Below is a small trained network, with its code and all its weights. Each question gives an input and a class and asks what happens when units are switched off, that is, made to give their printed mean instead of their output.

import numpy as np


def w(rows, s, z=0):
    codes = np.array(rows[::2]) - 128.0
    scale = np.full(codes.shape[1], s)
    scale[-1] = z or s
    return codes * scale


def f(y):
    return y / 2 * (1 + np.tanh(0.7978845608 * (y + 0.044715 * y**3)))


def log_softmax(a):
    a = a - a.max(-1, keepdims=True)
    return a - np.log(np.exp(a).sum(-1, keepdims=True))


def net(x, mask):
    res = np.array(x, float).reshape(1, 3) / 4 @ E
    y = f(res @ A[0][:, :-1].T + A[0][:, -1])
    res = res + np.where(mask, y, B[0][:, -1]) @ B[0][:, :-1]
    return log_softmax(res[-1] @ U[:, :-1].T + U[:, -1])


A, B = {}, {}
E = w([
[247,168,186,106,177,220,142,146,123,129],'x0',
[156,40,26,59,168,97,223,161,90,195],'x1',
[194,25,82,41,48,153,83,35,47,70],'x2',
],0.011)
A[0] = w([
[245,152,137,161,185,184,153,184,179,122,102],'neuron 1',
[67,137,161,183,176,132,175,165,163,140,77],'neuron 2',
[157,176,116,136,182,153,145,182,147,119,90],'neuron 3',
[134,169,156,125,188,105,141,226,133,181,211],'neuron 4',
[2,109,77,173,128,28,114,150,154,121,137],'neuron 5',
[158,89,67,172,145,75,200,226,130,180,154],'neuron 6',
[64,113,83,175,82,105,145,123,168,120,85],'neuron 7',
[152,95,97,126,149,145,182,122,125,162,139],'neuron 8',
[115,160,199,208,137,109,83,150,145,92,145],'neuron 9',
[112,147,93,171,122,107,91,156,145,89,254],'neuron 10',
[133,101,151,83,192,77,147,150,121,166,77],'neuron 11',
[115,128,94,93,168,119,181,162,125,132,72],'neuron 12',
[65,167,100,171,152,81,161,186,159,171,98],'neuron 13',
],0.0096,0.009)
B[0] = w([
[105,119,254,123,80,138,159,142,56,162,193],'neuron 1',
[133,102,98,148,47,70,107,134,120,98,201],'neuron 2',
[149,100,150,137,111,91,101,152,85,137,162],'neuron 3',
[149,94,94,81,186,141,140,79,134,96,231],'neuron 4',
[144,121,249,129,146,160,162,148,74,144,253],'neuron 5',
[107,168,158,150,112,196,117,102,184,91,222],'neuron 6',
[156,165,157,110,119,126,88,169,84,180,179],'neuron 7',
[86,108,180,217,61,181,155,136,145,62,178],'neuron 8',
[69,144,113,152,101,182,120,138,156,91,215],'neuron 9',
[125,108,143,131,118,229,190,94,154,106,209],'neuron 10',
[108,205,100,131,100,116,87,165,126,130,156],'neuron 11',
[70,185,97,138,93,127,54,138,110,160,159],'neuron 12',
[167,69,90,124,86,78,101,131,106,99,222],'neuron 13',
],0.014,0.016)
U = w([
[158,126,212,146,109,149,153,201,39,175,167],'0',
[197,26,80,135,30,118,66,110,77,39,157],'1',
[68,212,112,197,69,195,88,165,181,88,120],'2',
[157,83,128,132,192,211,254,87,180,100,254],'3',
[132,218,92,125,135,78,157,144,99,149,48],'4',
[124,224,59,129,158,125,113,138,128,182,46],'5',
[176,121,116,144,165,135,99,169,140,184,53],'6',
[187,141,71,40,201,48,118,175,142,188,48],'7',
],0.0098,0.0049)

Each question gives the input, the list of numbers given to net, and the class t.
The units are the neurons (one row each of A and B). Each row of codes is followed by its name. A weight is (code - 128) times the scale printed after its matrix; where a second scale follows, it is the last column's (A, B and U).
mask holds one flag per neuron, in row order. A switched-off neuron (its flag False) gives its mean, the last column of its row in B, instead of its output. The means were averaged over made-up inputs and are rounded, as every weight is.
A unit's drop is (log p(t) with every unit on - log p(t) with that unit switched off) / (log p(t) with every unit on - log p(t) with every unit switched off).
The circuit of an input: a set's keep is (log p(t) with only the set's units on - log p(t) with every unit switched off) / (log p(t) with every unit on - log p(t) with every unit switched off). Starting from the 12 units with the biggest drops (on a tie, the unit counted first), units are removed one at a time, each time the one whose removal leaves the highest keep (on an exact tie, the one counted first), for as long as the keep stays at least 0.8.
units of the circuit, in order: the units of the circuit, biggest drop first
most important unit: the unit with the biggest drop
k most important neurons: the k neurons with the biggest drops, biggest first
drop when u is switched off: that unit's drop, to one decimal
input [-2,2,-3], class 3: units of the circuit, in order -> neuron 1; neuron 4
input [-1,-8,6], class 2: units of the circuit, in order -> neuron 13
input [8,0,8], class 0: 4 most important neurons -> neuron 13; neuron 1; neuron 2; neuron 4
input [-1,-1,2], class 3: 2 most important neurons -> neuron 13; neuron 2
input [-2,6,-6], class 1: 3 most important neurons -> neuron 13; neuron 4; neuron 2
input [3,-5,2], class 2: 3 most important neurons -> neuron 4; neuron 5; neuron 13
input [0,1,-5], class 1: units of the circuit, in order -> neuron 13; neuron 2
input [-3,0,-2], class 3: units of the circuit, in order -> neuron 10; neuron 12; neuron 11
input [2,2,3], class 3: 3 most important neurons -> neuron 13; neuron 2; neuron 3
input [4,-6,-7], class 1: units of the circuit, in order -> neuron 2; neuron 4
input [8,-1,7], class 0: 2 most important neurons -> neuron 1; neuron 13
input [4,2,-5], class 1: 3 most important neurons -> neuron 5; neuron 4; neuron 2
input [-1,-6,4], class 2: 2 most important neurons -> neuron 13; neuron 4
input [-5,-4,2], class 0: most important unit -> neuron 4
input [5,8,-3], class 2: 2 most important neurons -> neuron 6; neuron 5
input [5,4,4], class 0: 4 most important neurons -> neuron 13; neuron 4; neuron 10; neuron 2
input [-3,3,-7], class 1: drop when neuron 13 is switched off -> 0.8
input [1,-1,-3], class 3: drop when neuron 11 is switched off -> 0.1
input [-6,-3,0], class 0: drop when neuron 5 is switched off -> 0.1
input [8,-5,-7], class 0: units of the circuit, in order -> neuron 1
